Here is a tiny trained network, its code and every weight. The questions are about switching its units off for an input and a target symbol, where a switched-off unit gives its printed mean instead of its output.

import numpy as np


def w(rows, s, z=0):
    codes = np.array(rows[::2]) - 128.0
    scale = np.full(codes.shape[1], s)
    scale[-1] = z or s
    return codes * scale


def f(y):
    return y / 2 * (1 + np.tanh(0.7978845608 * (y + 0.044715 * y**3)))


def softmax(a):
    e = np.exp(a - a.max(-1, keepdims=True))
    return e / e.sum(-1, keepdims=True)


def log_softmax(a):
    a = a - a.max(-1, keepdims=True)
    return a - np.log(np.exp(a).sum(-1, keepdims=True))


def net(x, mask):
    ids = ['αβγδεζθμξσψω'.index(c) for c in x.split()]
    T = len(ids)
    res = E[ids] + P[:T]
    u = 0
    for l in range(3):
        r = res
        for j in range(2):
            rows = slice(2 * j, 2 * j + 2)
            q, k, v = (r @ M[l][rows].T for M in (Q, K, V))
            z = softmax(np.where(np.tri(T) > 0, q @ k.T / 2**0.5, -1e9)) @ v
            o = O[l][rows]
            res = res + np.where(mask[u + j], z, o[:, -1]) @ o[:, :-1]
        u += 2
        y = f(res @ A[l][:, :-1].T + A[l][:, -1])
        res = res + np.where(mask[u : u + 8], y, B[l][:, -1]) @ B[l][:, :-1]
        u += 8
    return log_softmax(res[-1] @ U[:, :-1].T + U[:, -1])


Q, K, V, O, A, B = {}, {}, {}, {}, {}, {}
E = w([
[72,122,50,50,98,106,125,160,232,164,154],'α',
[123,98,124,93,93,202,114,110,15,56,108],'β',
[59,69,118,115,133,98,197,100,133,123,74],'γ',
[60,144,242,161,145,116,125,131,99,65,81],'δ',
[86,233,77,127,112,28,236,218,36,129,172],'ε',
[204,166,46,126,71,146,188,136,76,90,186],'ζ',
[147,99,181,100,175,34,107,51,194,239,9],'θ',
[67,120,98,101,144,128,55,145,155,154,90],'μ',
[94,129,100,178,140,239,100,104,118,128,52],'ξ',
[164,77,138,161,201,93,100,148,75,160,96],'σ',
[189,161,143,34,142,101,104,98,208,165,178],'ψ',
[183,149,251,59,126,184,197,116,129,108,42],'ω',
],0.017)
P = w([
[145,123,135,98,160,100,122,134,162,65,115],'0',
[161,173,78,117,227,138,87,12,62,117,135],'1',
[136,91,141,104,127,99,113,138,168,94,113],'2',
[134,118,101,147,181,153,106,61,54,152,130],'3',
[122,68,146,108,101,91,111,139,166,112,120],'4',
[115,81,120,160,154,179,119,88,47,178,123],'5',
[130,78,140,95,119,92,120,140,169,98,117],'6',
],0.011)
Q[0] = w([
[142,155,162,171,59,174,150,175,125,55,116],'L0H1',
[51,65,69,240,194,84,115,120,52,85,121],'L0H1',
[160,147,56,81,73,125,179,127,196,168,201],'L0H2',
[254,110,164,126,120,194,196,68,63,60,128],'L0H2',
],0.007)
K[0] = w([
[155,160,154,120,67,171,167,128,96,68,94],'L0H1',
[70,101,72,227,102,145,97,134,91,198,74],'L0H1',
[207,161,54,122,68,123,207,122,208,190,197],'L0H2',
[255,107,143,117,89,183,136,105,89,24,123],'L0H2',
],0.0072)
V[0] = w([
[111,206,166,121,99,151,171,72,117,122,189],'L0H1',
[208,149,163,103,240,167,218,157,221,78,75],'L0H1',
[149,86,218,142,67,175,84,80,137,158,253],'L0H2',
[82,50,234,168,21,148,122,102,66,214,158],'L0H2',
],0.0034)
O[0] = w([
[102,160,124,117,89,124,176,152,103,92,98,88],'L0H1',
[87,125,92,124,102,66,144,155,116,158,147,213],'L0H1',
[142,184,51,114,174,58,165,79,145,84,148,9],'L0H2',
[126,253,85,120,157,84,56,73,68,37,151,5],'L0H2',
],0.0064,0.0021)
A[0] = w([
[79,113,149,172,190,118,175,1,120,115,114,117],'L0N1',
[145,116,135,122,91,94,128,114,197,47,162,157],'L0N2',
[72,118,144,135,99,117,96,189,226,93,141,4],'L0N3',
[174,106,171,115,158,146,84,70,133,161,139,164],'L0N4',
[118,134,115,153,166,185,63,88,129,131,121,65],'L0N5',
[107,103,176,45,90,122,158,123,86,76,78,76],'L0N6',
[148,188,144,136,91,160,94,118,64,94,143,56],'L0N7',
[106,206,63,77,146,85,105,105,104,138,131,137],'L0N8',
],0.0092,0.0037)
B[0] = w([
[205,111,171,152,127,113,121,124,30,158,58,254],'L0N1',
[63,225,101,103,79,212,254,173,125,188,133,178],'L0N2',
[105,171,161,126,207,115,153,51,52,172,128,171],'L0N3',
[143,216,127,152,122,132,108,109,131,55,137,228],'L0N4',
[173,191,98,112,49,155,170,189,170,141,76,184],'L0N5',
[92,97,172,164,184,105,150,142,164,126,200,234],'L0N6',
[103,111,123,111,156,98,134,56,174,124,137,165],'L0N7',
[108,121,97,105,130,216,37,70,126,172,73,150],'L0N8',
],0.0083,0.0052)
Q[1] = w([
[153,143,158,131,166,253,133,190,53,162,158],'L1H1',
[194,192,203,87,68,151,199,161,219,61,108],'L1H1',
[81,150,71,86,113,106,89,43,97,205,104],'L1H2',
[199,69,87,194,83,134,123,140,124,131,186],'L1H2',
],0.0056)
K[1] = w([
[93,204,113,153,106,236,156,253,69,142,75],'L1H1',
[195,125,212,110,92,158,162,75,166,131,155],'L1H1',
[76,76,90,71,120,172,39,146,146,210,120],'L1H2',
[160,108,48,186,94,147,123,161,83,117,133],'L1H2',
],0.0065)
V[1] = w([
[174,196,113,214,189,175,177,160,231,151,37],'L1H1',
[195,91,151,23,144,84,122,126,225,82,43],'L1H1',
[94,164,116,209,119,82,169,31,138,32,173],'L1H2',
[122,152,216,199,81,254,157,95,83,177,151],'L1H2',
],0.0031)
O[1] = w([
[186,145,146,73,112,74,137,114,65,105,76,248],'L1H1',
[102,100,157,106,130,106,92,254,103,86,161,166],'L1H1',
[182,85,200,158,79,100,155,131,63,77,114,64],'L1H2',
[113,147,124,140,141,168,104,170,149,99,142,213],'L1H2',
],0.0077,0.0019)
A[1] = w([
[147,121,109,189,199,183,113,94,63,132,184,65],'L1N1',
[185,254,153,108,110,133,95,100,156,136,97,117],'L1N2',
[112,187,153,175,148,50,94,205,125,88,139,161],'L1N3',
[143,194,146,144,66,153,168,101,75,129,121,1],'L1N4',
[69,171,118,119,194,104,33,92,122,110,78,184],'L1N5',
[125,107,198,175,91,120,136,176,163,127,157,73],'L1N6',
[116,114,174,174,117,127,109,157,146,10,187,133],'L1N7',
[124,81,106,106,138,147,51,45,68,136,136,63],'L1N8',
],0.0088,0.0035)
B[1] = w([
[32,198,93,192,92,36,84,122,183,125,100,190],'L1N1',
[91,139,163,236,78,124,195,187,98,109,222,254],'L1N2',
[115,149,113,143,126,48,90,62,70,112,135,186],'L1N3',
[108,124,158,32,138,108,182,1,168,189,212,191],'L1N4',
[209,119,218,113,96,160,133,27,152,102,3,248],'L1N5',
[210,94,110,90,192,159,173,169,212,83,100,163],'L1N6',
[213,183,154,128,199,183,146,149,111,212,182,179],'L1N7',
[142,137,82,206,170,120,127,151,228,103,233,208],'L1N8',
],0.0071,0.0064)
Q[2] = w([
[147,230,196,86,63,124,66,150,164,90,188],'L2H1',
[146,149,164,146,149,130,254,47,157,135,76],'L2H1',
[152,153,91,15,194,83,95,153,170,161,64],'L2H2',
[188,86,153,31,121,145,97,203,208,86,180],'L2H2',
],0.0056)
K[2] = w([
[120,249,143,96,84,104,97,154,156,113,159],'L2H1',
[132,82,147,84,120,137,115,136,92,108,116],'L2H1',
[126,147,93,84,172,164,149,131,142,100,106],'L2H2',
[174,144,149,72,153,161,115,138,106,126,181],'L2H2',
],0.011)
V[2] = w([
[113,96,75,162,195,91,153,88,155,120,100],'L2H1',
[154,73,72,246,150,121,133,72,113,253,140],'L2H1',
[140,144,96,197,145,69,183,156,209,181,58],'L2H2',
[195,48,231,108,53,164,102,109,157,161,171],'L2H2',
],0.004)
O[2] = w([
[196,120,249,3,90,93,101,42,177,73,75,158],'L2H1',
[153,152,121,160,143,144,40,161,74,145,142,122],'L2H1',
[227,150,181,224,187,82,140,174,66,111,125,254],'L2H2',
[179,104,169,140,100,163,184,121,221,141,128,187],'L2H2',
],0.0056,0.0031)
A[2] = w([
[111,91,205,133,93,111,140,161,164,133,96,90],'L2N1',
[85,145,243,152,95,143,127,86,45,128,63,24],'L2N2',
[95,138,133,115,161,64,125,165,187,84,213,41],'L2N3',
[73,142,193,97,107,61,142,155,55,56,97,73],'L2N4',
[107,60,134,36,208,170,121,165,104,135,191,118],'L2N5',
[106,1,170,123,155,57,73,64,80,105,83,124],'L2N6',
[125,134,134,79,135,88,166,235,143,133,111,121],'L2N7',
[204,147,40,144,163,152,50,89,154,52,99,4],'L2N8',
],0.0077,0.0036)
B[2] = w([
[86,158,109,236,174,189,188,94,205,139,179,172],'L2N1',
[126,84,30,99,154,106,128,197,174,121,159,253],'L2N2',
[162,85,77,145,120,125,80,172,209,178,136,151],'L2N3',
[127,144,150,111,111,98,104,152,142,68,113,178],'L2N4',
[148,214,132,201,25,113,131,97,128,98,127,167],'L2N5',
[116,121,62,129,114,172,105,51,75,99,173,225],'L2N6',
[141,67,120,155,62,88,129,84,137,201,91,169],'L2N7',
[48,2,109,124,118,118,164,173,80,157,130,161],'L2N8',
],0.0085,0.011)
U = w([
[125,123,144,64,238,111,188,163,151,114,145,232],'α',
[254,131,47,38,70,151,224,95,94,118,117,39],'β',
[122,115,93,142,98,191,130,206,166,91,22,255],'γ',
[21,64,194,181,83,126,211,80,138,71,110,44],'δ',
[139,191,52,105,78,82,125,86,215,47,94,6],'ε',
[149,152,147,157,66,13,115,163,106,127,58,182],'ζ',
[153,198,189,151,81,173,54,93,129,119,197,206],'θ',
[154,90,94,41,193,193,95,83,228,184,110,202],'μ',
[78,101,37,133,160,116,134,195,189,191,215,39],'ξ',
[254,58,145,108,128,134,85,69,55,203,116,200],'σ',
[117,241,117,118,152,91,159,30,133,190,43,148],'ψ',
[229,110,125,141,147,94,150,87,178,189,80,18],'ω',
],0.0061,0.0039)

Each question gives the input, a string of symbols that net reads in full, and the target symbol t.
The units are the heads (2 rows each of Q, K, V and O) and the neurons (one row each of A and B). Each row of codes is followed by its name. A weight is (code - 128) times the scale printed after its matrix; where a second scale follows, it is the last column's (O, A, B and U).
mask holds one flag per unit, layer by layer, with each layer's heads first. A switched-off unit (its flag False) gives its mean, the last column of its rows in O or B, instead of its output. The means were averaged over made-up inputs and are rounded, as every weight is.
A unit's drop is (log p(t) with every unit on - log p(t) with that unit switched off) / (log p(t) with every unit on - log p(t) with every unit switched off).
unit that matters most: the unit with the biggest drop
k most important neurons: the k neurons with the biggest drops, biggest first
top k neurons in layer l: the k neurons of layer l with the biggest drops, biggest first
heads that matter: for each layer, one digit per head in row order, 1 if its drop is at least 0.15 and else 0, layers parted by /
drop of u: that unit's drop, to one decimal
input σ δ δ, target α: top neuron in layer 1	(L1N7)
input ε δ σ ζ μ ω, target α: heads that matter	01 / 00 / 00
input γ θ μ μ γ β β, target θ: 4 most important neurons	(L0N6 L1N7 L2N5 L2N2)
input δ ε ω α ζ ε σ, target σ: 3 most important neurons	(L0N2 L1N2 L2N6)
input α γ ζ ζ, target ξ: top 2 neurons in layer 0	(L0N5 L0N2)
input σ α δ δ ξ ζ, target ξ: heads that matter	01 / 00 / 00
input δ ξ ε, target ζ: heads that matter	01 / 00 / 00
input α ζ ε β, target δ: top 2 neurons in layer 0	(L0N7 L0N2)
input γ ζ ζ θ, target ω: 2 most important neurons	(L1N2 L1N5)
input δ ξ ε ε, target ψ: 3 most important neurons	(L0N8 L2N2 L1N2)
input ξ δ δ ψ θ α, target μ: 2 most important neurons	(L0N8 L1N5)
input ψ γ γ σ ψ α, target μ: top 2 neurons in layer 0	(L0N8 L0N6)
input β μ ω ψ, target θ: 4 most important neurons	(L1N2 L0N4 L2N2 L1N5)
input β α ξ γ β, target θ: 2 most important neurons	(L2N5 L1N7)
input δ σ μ θ σ γ, target σ: 3 most important neurons	(L0N1 L2N6 L1N2)
input ε ψ ε θ, target ω: 3 most important neurons	(L1N2 L0N1 L1N5)
input ζ σ ψ ω ζ γ ψ, target ξ: unit that matters most	L0N2
input α ζ γ σ, target ζ: 3 most important neurons	(L1N1 L0N4 L1N2)
input ξ α ε ε, target ψ: 2 most important neurons	(L2N2 L0N8)
input α ψ γ β, target δ: 4 most important neurons	(L2N8 L1N8 L1N5 L0N7)
input α θ ζ δ, target ε: unit that matters most	L2N2
input θ ψ ε δ μ θ ψ, target ξ: top 2 neurons in layer 1	(L1N5 L1N2)
input ξ ψ ψ ζ ω, target ω: 2 most important neurons	(L0N6 L1N6)
input γ α ω δ δ δ, target ε: top 2 neurons in layer 1	(L1N1 L1N3)
input ζ ψ θ ε θ, target ε: drop of L0N4	0.5
input ω ω ε δ α, target ψ: drop of L0N3	0.7
input ζ δ δ σ ε, target ζ: drop of L1N5	0.2
input σ β ω, target ω: drop of L1N6	0.4
input ξ ε ξ ε ω γ, target σ: top 2 neurons in layer 2	(L2N6 L2N1)
